Questions about the matrix below.
1) The bottom-right entry?
2) The entry directly above the smallest entry?
3) The 1st entry, reading row by row?
4) The entry in the top-right corner?
5) The first entry in the row that holds the largest entry?
6) The bottom entry of the column that holds the smallest entry?
7) The third entry, reading row by row?
[[121 129 131 117 138 108 124 135]
 [135 127 120 142 126 144 139 122]
 [121 110 120 122 155 107 135 135]
 [123 114 122 122 146 110 131 134]
 [124 134 133 118 127 113 122 134]
 [127 113 120 136 144 127 136 127]
 [131 108 116 142 154 137 146 124]
 [134 136 131 139 115 143 130 122]
 [120 143 137 112 109 108 111 136]
 [134 111 117 143 145 142 145 122]
 [131 111 118 141 146 138 142 124]
 [118 113 129 116 153 103 126 137]
 [119 115 130 116 148 104 125 136]
 [132 140 134 131 110 141 120 124]
 [125 136 133 118 123 115 121 133]]
1) 133
2) 138
3) 121
4) 135
5) 121
6) 115
7) 131

[[127 128 124 111 125 103 127 114 110 106 131 126]
 [123 138 138 137 122 138  98 123 133 139 134 122]
 [118 130 131 113 119 106 104 102 111 110 135 122]
 [122 137 129 128 113 130 101 129 132 124 134 126]
 [130 113 120 127 137 124 147 128 125 125 120 129]]
Report the 2nd entry on the main diagonal.
138
Report the entry just left of the smallest entry.
138
The second smallest entry: 101
The first entry in reading order: 127
The entry in the bottom-left corner: 130
The bottom entry of the column that holds the smallest entry is 147
Report the 5th entry in reading order.
125
Report the 3rd smallest entry.
102
The 3rd entry on the main diagonal is 131
Report the last entry, reading row by row.
129
Report the top entry of the column that holds the largest entry.
127
Report the 2nd-last entry, reading row by row.
120
The 2nd entry on the diagonal from the top-right corner: 134
The top-right entry is 126
Report the fourth entry in reading order.
111
Report the largest entry in the first row.
131
Report the smallest entry in the last row.
113
The entry just right of the smallest entry is 123
The entry just left of the largest entry -> 124
Report the smallest entry in the first column.
118

[[132 123 127 158 115]
 [126 145 130 138 118]
 [121 122 131 115 127]
 [127 127 142 126 127]
 [125 109 134 110 126]
 [121 143 138 134 130]]
Rows and columns are numbered from 1.
The entry just right of the largest entry -> 115
The entry in the bottom-right corner: 130
Which number is the entry at row 1, column 3?
Answer: 127
Which number is the entry just left of the smallest entry?
Answer: 125
The entry directly below the largest entry is 138
Which number is the entry at row 2, column 3?
Answer: 130
The top-left entry -> 132
The entry at row 1, column 2: 123
The entry just right of 122 -> 131
Which number is the entry directly below the smallest entry?
Answer: 143
The bottom entry of the column that holds the largest entry is 134
The entry at row 3, column 1 -> 121

Questions about the row below.
1) The third entry from the left?
2) The 1st entry?
3) The 3rd entry from the end?
4) The first entry from the right?
[116 151 134 112 136 115 121 148 136 129 129]
1) 134
2) 116
3) 136
4) 129

Read these off the grid that follows. Rows and columns are numbered from 1.
1) The entry in row 1 and column 1?
2) The bottom-left entry?
3) The bottom entry of the column that holds the smallest entry?
4) The top entry of the column that holds the largest entry?
5) The entry in row 1 and column 3?
[[132 125 127 145 113 131 115]
 [122 129 122 106 131 139 134]]
1) 132
2) 122
3) 106
4) 145
5) 127
